Below are the code and all the weights of a small trained network. Each question names an input and a target symbol and asks about switching units off, where a switched-off unit gives its printed mean instead of its output.

import numpy as np


def w(rows, s, z=0):
    codes = np.array(rows[::2]) - 128.0
    scale = np.full(codes.shape[1], s)
    scale[-1] = z or s
    return codes * scale


def f(y):
    return y / 2 * (1 + np.tanh(0.7978845608 * (y + 0.044715 * y**3)))


def softmax(a):
    e = np.exp(a - a.max(-1, keepdims=True))
    return e / e.sum(-1, keepdims=True)


def log_softmax(a):
    a = a - a.max(-1, keepdims=True)
    return a - np.log(np.exp(a).sum(-1, keepdims=True))


def net(x, mask):
    ids = ['ΓΔΞΠΦΩαεζθμστψ'.index(c) for c in x.split()]
    T = len(ids)
    res = E[ids] + P[:T]
    r = res
    for j in range(2):
        rows = slice(4 * j, 4 * j + 4)
        q, k, v = (r @ M[0][rows].T for M in (Q, K, V))
        z = softmax(np.where(np.tri(T) > 0, q @ k.T / 4**0.5, -1e9)) @ v
        o = O[0][rows]
        res = res + np.where(mask[j], z, o[:, -1]) @ o[:, :-1]
    y = f(res @ A[0][:, :-1].T + A[0][:, -1])
    res = res + np.where(mask[2:6], y, B[0][:, -1]) @ B[0][:, :-1]
    return log_softmax(res[-1] @ U[:, :-1].T + U[:, -1])


Q, K, V, O, A, B = {}, {}, {}, {}, {}, {}
E = w([
[139,93,166,124],'Γ',
[76,69,142,131],'Δ',
[141,137,154,134],'Ξ',
[147,152,160,143],'Π',
[116,129,161,132],'Φ',
[161,119,157,106],'Ω',
[102,70,197,130],'α',
[45,137,229,162],'ε',
[187,113,103,169],'ζ',
[159,186,154,29],'θ',
[141,7,107,66],'μ',
[42,223,174,65],'σ',
[116,246,148,171],'τ',
[81,82,117,27],'ψ',
],0.018)
P = w([
[151,149,177,103],'0',
[76,126,129,127],'1',
[72,103,78,138],'2',
[46,94,35,142],'3',
[26,79,28,160],'4',
[2,76,25,150],'5',
],0.0095)
Q[0] = w([
[87,128,123,100],'H1',
[207,201,198,129],'H1',
[132,83,140,247],'H1',
[213,66,195,98],'H1',
[246,254,112,126],'H2',
[85,87,148,223],'H2',
[65,95,75,185],'H2',
[33,139,104,177],'H2',
],0.0088)
K[0] = w([
[27,191,58,117],'H1',
[200,97,138,69],'H1',
[196,203,124,165],'H1',
[187,153,228,93],'H1',
[173,69,240,130],'H2',
[144,122,58,86],'H2',
[57,114,88,18],'H2',
[121,112,1,191],'H2',
],0.0094)
V[0] = w([
[18,65,230,137],'H1',
[184,12,172,221],'H1',
[222,38,100,31],'H1',
[236,86,169,155],'H1',
[98,3,113,81],'H2',
[2,178,115,44],'H2',
[62,247,126,139],'H2',
[30,129,200,247],'H2',
],0.0085)
O[0] = w([
[97,110,163,181,251],'H1',
[54,42,68,107,126],'H1',
[76,109,174,51,64],'H1',
[93,62,129,100,79],'H1',
[164,49,200,115,188],'H2',
[134,213,248,140,194],'H2',
[97,186,141,148,124],'H2',
[70,85,148,156,161],'H2',
],0.012)
A[0] = w([
[83,151,166,8,3],'N1',
[2,165,12,201,70],'N2',
[214,208,154,61,11],'N3',
[52,184,144,80,150],'N4',
],0.0068,0.0063)
B[0] = w([
[154,92,120,254,156],'N1',
[235,98,113,117,254],'N2',
[59,110,115,171,194],'N3',
[220,73,56,99,188],'N4',
],0.0084,0.005)
U = w([
[101,139,132,164,185],'Γ',
[118,108,155,124,129],'Δ',
[197,144,218,113,154],'Ξ',
[206,149,111,178,154],'Π',
[38,116,163,157,2],'Φ',
[131,90,52,210,175],'Ω',
[108,123,141,169,17],'α',
[163,128,128,164,101],'ε',
[90,110,120,254,75],'ζ',
[112,182,154,167,73],'θ',
[84,167,149,149,174],'μ',
[148,155,144,150,228],'σ',
[173,126,183,121,129],'τ',
[204,69,164,165,9],'ψ',
],0.0092,0.0053)

Each question gives the input, a string of symbols that net reads in full, and the target symbol t.
The units are the heads (4 rows each of Q, K, V and O) and the neurons (one row each of A and B). Each row of codes is followed by its name. A weight is (code - 128) times the scale printed after its matrix; where a second scale follows, it is the last column's (O, A, B and U).
mask holds one flag per unit, heads first, then neurons. A switched-off unit (its flag False) gives its mean, the last column of its rows in O or B, instead of its output. The means were averaged over made-up inputs and are rounded, as every weight is.
A unit's drop is (log p(t) with every unit on - log p(t) with that unit switched off) / (log p(t) with every unit on - log p(t) with every unit switched off).
The circuit of an input: a set's keep is (log p(t) with only the set's units on - log p(t) with every unit switched off) / (log p(t) with every unit on - log p(t) with every unit switched off). Starting from all 6 units, units are removed one at a time, each time the one whose removal leaves the highest keep (on an exact tie, the one counted first), for as long as the keep stays at least 0.8.
circuit, biggest first: the units of the circuit, biggest drop first
unit that matters most: the unit with the biggest drop
k most important neurons: the k neurons with the biggest drops, biggest first
which heads matter: for each layer, one digit per head in row order, 1 if its drop is at least 0.15 and else 0, layers parted by /
drop when u is switched off: that unit's drop, to one decimal
input Φ ε θ σ ε α, target θ: circuit, biggest first -> H2
input ε Δ Γ σ Δ, target θ: circuit, biggest first -> H2, H1
input Γ ε ψ θ Γ, target Ξ: which heads matter -> 01
input σ Π Π ε τ ζ, target Π: which heads matter -> 11
input Π ε ζ Γ, target Ω: which heads matter -> 11
input Ξ ψ ζ, target Ξ: circuit, biggest first -> H2, H1
input Ω ε Φ α ζ Φ, target Ω: which heads matter -> 11
input ε ψ Ω Ω, target Ξ: 2 most important neurons -> N3, N1
input ζ ζ α Δ, target Φ: circuit, biggest first -> H2, H1, N2
input Φ Ξ Ξ ψ σ, target Ξ: which heads matter -> 01
input Ξ Γ α ε α σ, target θ: which heads matter -> 11
input Γ ε τ, target Π: circuit, biggest first -> H2, N2, H1
input Π ψ ζ μ, target Ξ: which heads matter -> 01
input Φ ε ζ μ Φ, target ψ: circuit, biggest first -> H2
input Δ Γ Ω Δ α, target Φ: circuit, biggest first -> H1, N2, H2
input ε ε Ω, target ζ: circuit, biggest first -> H1, H2
input Π Ω α α ζ τ, target Π: circuit, biggest first -> N2, H1, H2
input ψ Φ μ ε, target ψ: which heads matter -> 01
input ζ τ Φ Π, target Π: 2 most important neurons -> N2, N3
input ε ε α, target ζ: unit that matters most -> H1
input ε ζ ψ α ε, target Ξ: drop when H2 is switched off -> 1.2
input Φ ε Γ σ Γ Γ, target θ: drop when H2 is switched off -> 0.6
input ε μ α Γ, target ψ: drop when N2 is switched off -> -0.3
